Below are the code and all the weights of a small trained network. Each question names an input and a class and asks about switching units off, where a switched-off unit gives its printed mean instead of its output.

import numpy as np


def w(rows, s, z=0):
    codes = np.array(rows[::2]) - 128.0
    scale = np.full(codes.shape[1], s)
    scale[-1] = z or s
    return codes * scale


def norm(h):
    return h / np.sqrt((h * h).mean(-1, keepdims=True) + 1e-5)


def f(y):
    return np.maximum(y, 0)


def log_softmax(a):
    a = a - a.max(-1, keepdims=True)
    return a - np.log(np.exp(a).sum(-1, keepdims=True))


def net(x, mask):
    res = np.array(x, float).reshape(1, 5) / 4 @ E
    u = 0
    for l in range(2):
        y = f(norm(res) @ A[l][:, :-1].T + A[l][:, -1])
        res = res + np.where(mask[u : u + 7], y, B[l][:, -1]) @ B[l][:, :-1]
        u += 7
    return log_softmax(norm(res)[-1] @ U[:, :-1].T + U[:, -1])


A, B = {}, {}
E = w([
[26,158,212,193,170,167,71],'x0',
[124,112,129,131,146,106,136],'x1',
[131,76,149,161,160,116,155],'x2',
[190,132,100,254,99,90,63],'x3',
[136,108,250,81,61,66,133],'x4',
],0.0051)
A[0] = w([
[202,128,2,106,167,162,176,133],'0.n0',
[48,163,147,78,59,168,93,237],'0.n1',
[94,144,162,138,165,127,66,251],'0.n2',
[97,132,97,151,165,152,113,111],'0.n3',
[192,143,111,115,92,91,199,254],'0.n4',
[80,156,125,94,113,162,134,198],'0.n5',
[133,139,136,168,163,141,87,227],'0.n6',
],0.0084,0.0017)
B[0] = w([
[90,177,254,161,184,42,197,254],'0.n0',
[120,87,189,154,165,76,169,234],'0.n1',
[136,167,6,163,157,103,216,225],'0.n2',
[116,29,8,109,52,169,18,187],'0.n3',
[86,66,119,112,55,166,55,222],'0.n4',
[132,57,75,149,114,193,106,195],'0.n5',
[216,177,127,37,88,135,149,205],'0.n6',
],0.0064,0.0058)
A[1] = w([
[197,141,217,217,103,46,110,1],'1.n0',
[122,183,235,161,177,118,180,156],'1.n1',
[56,146,102,90,195,156,219,74],'1.n2',
[40,94,143,159,222,147,113,151],'1.n3',
[116,210,127,217,135,97,152,170],'1.n4',
[68,110,210,2,128,124,205,248],'1.n5',
[48,59,76,148,50,48,138,171],'1.n6',
],0.006,0.00086)
B[1] = w([
[100,205,129,26,174,119,68,217],'1.n0',
[79,221,106,203,138,50,142,210],'1.n1',
[27,103,126,149,98,110,86,203],'1.n2',
[81,163,76,98,127,118,87,195],'1.n3',
[230,145,255,111,179,164,139,199],'1.n4',
[163,115,76,230,85,159,251,254],'1.n5',
[167,82,174,53,139,191,56,209],'1.n6',
],0.0066)
U = w([
[32,169,126,235,97,69,229,252],'0',
[184,244,228,118,160,67,104,218],'1',
[170,35,176,109,17,184,219,87],'2',
[174,90,155,60,6,87,1,13],'3',
[15,89,12,132,132,203,93,30],'4',
[236,191,10,223,145,218,66,39],'5',
],0.0097,0.002)

Each question gives the input, the list of numbers given to net, and the class t.
The units are the neurons (one row each of A and B). Each row of codes is followed by its name. A weight is (code - 128) times the scale printed after its matrix; where a second scale follows, it is the last column's (A, B and U).
mask holds one flag per neuron, layer by layer. A switched-off neuron (its flag False) gives its mean, the last column of its row in B, instead of its output. The means were averaged over made-up inputs and are rounded, as every weight is.
A unit's drop is (log p(t) with every unit on - log p(t) with that unit switched off) / (log p(t) with every unit on - log p(t) with every unit switched off).
The circuit of an input: a set's keep is (log p(t) with only the set's units on - log p(t) with every unit switched off) / (log p(t) with every unit on - log p(t) with every unit switched off). Starting from the 12 units with the biggest drops (on a tie, the unit counted first), units are removed one at a time, each time the one whose removal leaves the highest keep (on an exact tie, the one counted first), for as long as the keep stays at least 0.8.
units of the circuit, in order: the units of the circuit, biggest drop first
k most important neurons: the k neurons with the biggest drops, biggest first
k most important neurons of layer l: the k neurons of layer l with the biggest drops, biggest first
drop of u: that unit's drop, to one decimal
input [-4,-2,-5,0,-4], class 0: units of the circuit, in order => (0.n0)
input [1,8,7,-4,-2], class 4: units of the circuit, in order => (0.n0; 0.n1)
input [5,5,5,5,0], class 5: 4 most important neurons of layer 0 => (0.n0; 0.n2; 0.n1; 0.n3)
input [5,-8,8,-6,-1], class 4: 3 most important neurons of layer 0 => (0.n0; 0.n5; 0.n3)
input [-4,-7,6,1,4], class 3: units of the circuit, in order => (1.n5; 0.n0)
input [-3,-8,-2,-4,0], class 0: 2 most important neurons => (0.n0; 0.n3)
input [-4,-4,-8,6,-1], class 1: 2 most important neurons => (0.n0; 0.n3)
input [6,0,-4,7,0], class 5: 2 most important neurons of layer 0 => (0.n0; 0.n2)
input [1,-5,4,2,1], class 1: 3 most important neurons => (0.n3; 0.n4; 0.n5)
input [3,0,5,-6,0], class 4: 2 most important neurons => (0.n0; 0.n5)
input [-8,6,5,0,-2], class 0: 2 most important neurons of layer 1 => (1.n5; 1.n1)
input [7,-6,-6,4,0], class 5: 4 most important neurons => (0.n0; 0.n2; 0.n3; 1.n0)
input [-4,4,8,6,-1], class 1: 3 most important neurons of layer 0 => (0.n0; 0.n3; 0.n5)
input [-1,-4,-1,-6,-5], class 0: units of the circuit, in order => (0.n0)
input [-3,-7,1,1,-1], class 1: 2 most important neurons => (0.n0; 1.n0)
input [5,-8,1,-1,-2], class 4: 2 most important neurons of layer 1 => (1.n5; 1.n4)
input [8,1,-1,4,-1], class 5: 3 most important neurons => (0.n0; 0.n3; 0.n2)
input [0,2,8,6,-3], class 1: 3 most important neurons of layer 1 => (1.n5; 1.n0; 1.n4)
input [7,-4,2,6,2], class 1: 2 most important neurons of layer 1 => (1.n4; 1.n5)
input [-8,-8,5,5,-6], class 1: most important neuron of layer 0 => (0.n0)
input [-5,-3,-5,7,1], class 3: 2 most important neurons of layer 1 => (1.n1; 1.n6)
input [-4,4,4,0,-6], class 0: 2 most important neurons => (0.n0; 1.n1)
input [-4,-6,1,-1,-6], class 0: drop of 0.n1 => 0.0
input [-5,-4,8,3,-7], class 1: drop of 0.n0 => 1.2
